Below is a small trained network, with its code and all its weights. Each question gives an input and a class and asks what happens when units are switched off, that is, made to give their printed mean instead of their output.

import numpy as np


def w(rows, s, z=0):
    codes = np.array(rows[::2]) - 128.0
    scale = np.full(codes.shape[1], s)
    scale[-1] = z or s
    return codes * scale


def f(y):
    return np.maximum(y, 0)


def log_softmax(a):
    a = a - a.max(-1, keepdims=True)
    return a - np.log(np.exp(a).sum(-1, keepdims=True))


def net(x, mask):
    res = np.array(x, float).reshape(1, 3) / 4 @ E
    y = f(res @ A[0][:, :-1].T + A[0][:, -1])
    res = res + np.where(mask, y, B[0][:, -1]) @ B[0][:, :-1]
    return log_softmax(res[-1] @ U[:, :-1].T + U[:, -1])


A, B = {}, {}
E = w([
[188,21,155,126,110],'x0',
[254,150,73,112,88],'x1',
[85,152,182,132,10],'x2',
],0.0096)
A[0] = w([
[104,235,92,125,149,71],'n0',
[46,79,161,132,169,74],'n1',
[157,2,149,125,108,63],'n2',
[134,123,121,132,123,253],'n3',
[142,114,80,130,204,91],'n4',
[229,177,81,127,85,60],'n5',
[156,133,133,127,207,91],'n6',
[127,114,97,111,170,85],'n7',
[104,145,151,130,6,68],'n8',
[139,128,106,141,158,104],'n9',
],0.026,0.014)
B[0] = w([
[152,192,112,168,144,238],'n0',
[50,105,100,118,126,238],'n1',
[142,190,116,186,138,227],'n2',
[179,148,135,1,146,243],'n3',
[155,90,157,152,115,228],'n4',
[36,105,105,136,131,248],'n5',
[150,99,150,148,115,206],'n6',
[138,112,142,150,107,174],'n7',
[167,75,160,170,110,246],'n8',
[138,114,131,139,108,166],'n9',
],0.056,0.015)
U = w([
[169,34,167,195,75,44],'0',
[2,86,30,155,131,231],'1',
[156,249,49,241,159,25],'2',
[169,125,112,21,146,255],'3',
],0.01,0.0054)

Each question gives the input, the list of numbers given to net, and the class t.
The units are the neurons (one row each of A and B). Each row of codes is followed by its name. A weight is (code - 128) times the scale printed after its matrix; where a second scale follows, it is the last column's (A, B and U).
mask holds one flag per neuron, in row order. A switched-off neuron (its flag False) gives its mean, the last column of its row in B, instead of its output. The means were averaged over made-up inputs and are rounded, as every weight is.
A unit's drop is (log p(t) with every unit on - log p(t) with that unit switched off) / (log p(t) with every unit on - log p(t) with every unit switched off).
The circuit of an input: a set's keep is (log p(t) with only the set's units on - log p(t) with every unit switched off) / (log p(t) with every unit on - log p(t) with every unit switched off). Starting from all 10 units, units are removed one at a time, each time the one whose removal leaves the highest keep (on an exact tie, the one counted first), for as long as the keep stays at least 0.8.
circuit, biggest first: the units of the circuit, biggest drop first
unit that matters most: the unit with the biggest drop
k most important neurons: the k neurons with the biggest drops, biggest first
drop when u is switched off: that unit's drop, to one decimal
input [8,-2,-4], class 2: unit that matters most : n2
input [1,2,3], class 3: 2 most important neurons : (n4, n6)
input [-1,-2,3], class 3: 3 most important neurons : (n4, n5, n6)
input [5,4,3], class 2: 2 most important neurons : (n2, n1)
input [8,-8,-6], class 1: 2 most important neurons : (n1, n0)
input [-7,5,-8], class 0: 3 most important neurons : (n4, n6, n2)
input [-5,-7,-7], class 0: 3 most important neurons : (n4, n5, n6)
input [-8,-2,-6], class 2: 2 most important neurons : (n0, n8)
input [-6,-6,-6], class 0: 3 most important neurons : (n5, n4, n2)
input [-3,3,-1], class 3: 2 most important neurons : (n2, n1)
input [-7,-4,-7], class 0: 2 most important neurons : (n4, n2)
input [8,6,2], class 2: 2 most important neurons : (n2, n1)
input [-7,-5,3], class 2: 2 most important neurons : (n0, n5)
input [8,5,1], class 2: circuit, biggest first : (n2)
input [3,-2,0], class 3: 2 most important neurons : (n0, n5)
input [4,2,1], class 2: drop when n2 is switched off : 1.7
input [-7,-1,2], class 2: drop when n8 is switched off : 0.0
input [3,0,2], class 3: drop when n0 is switched off : 0.8
input [8,-4,-4], class 2: drop when n2 is switched off : 2.1
input [5,-7,-3], class 1: unit that matters most : n1
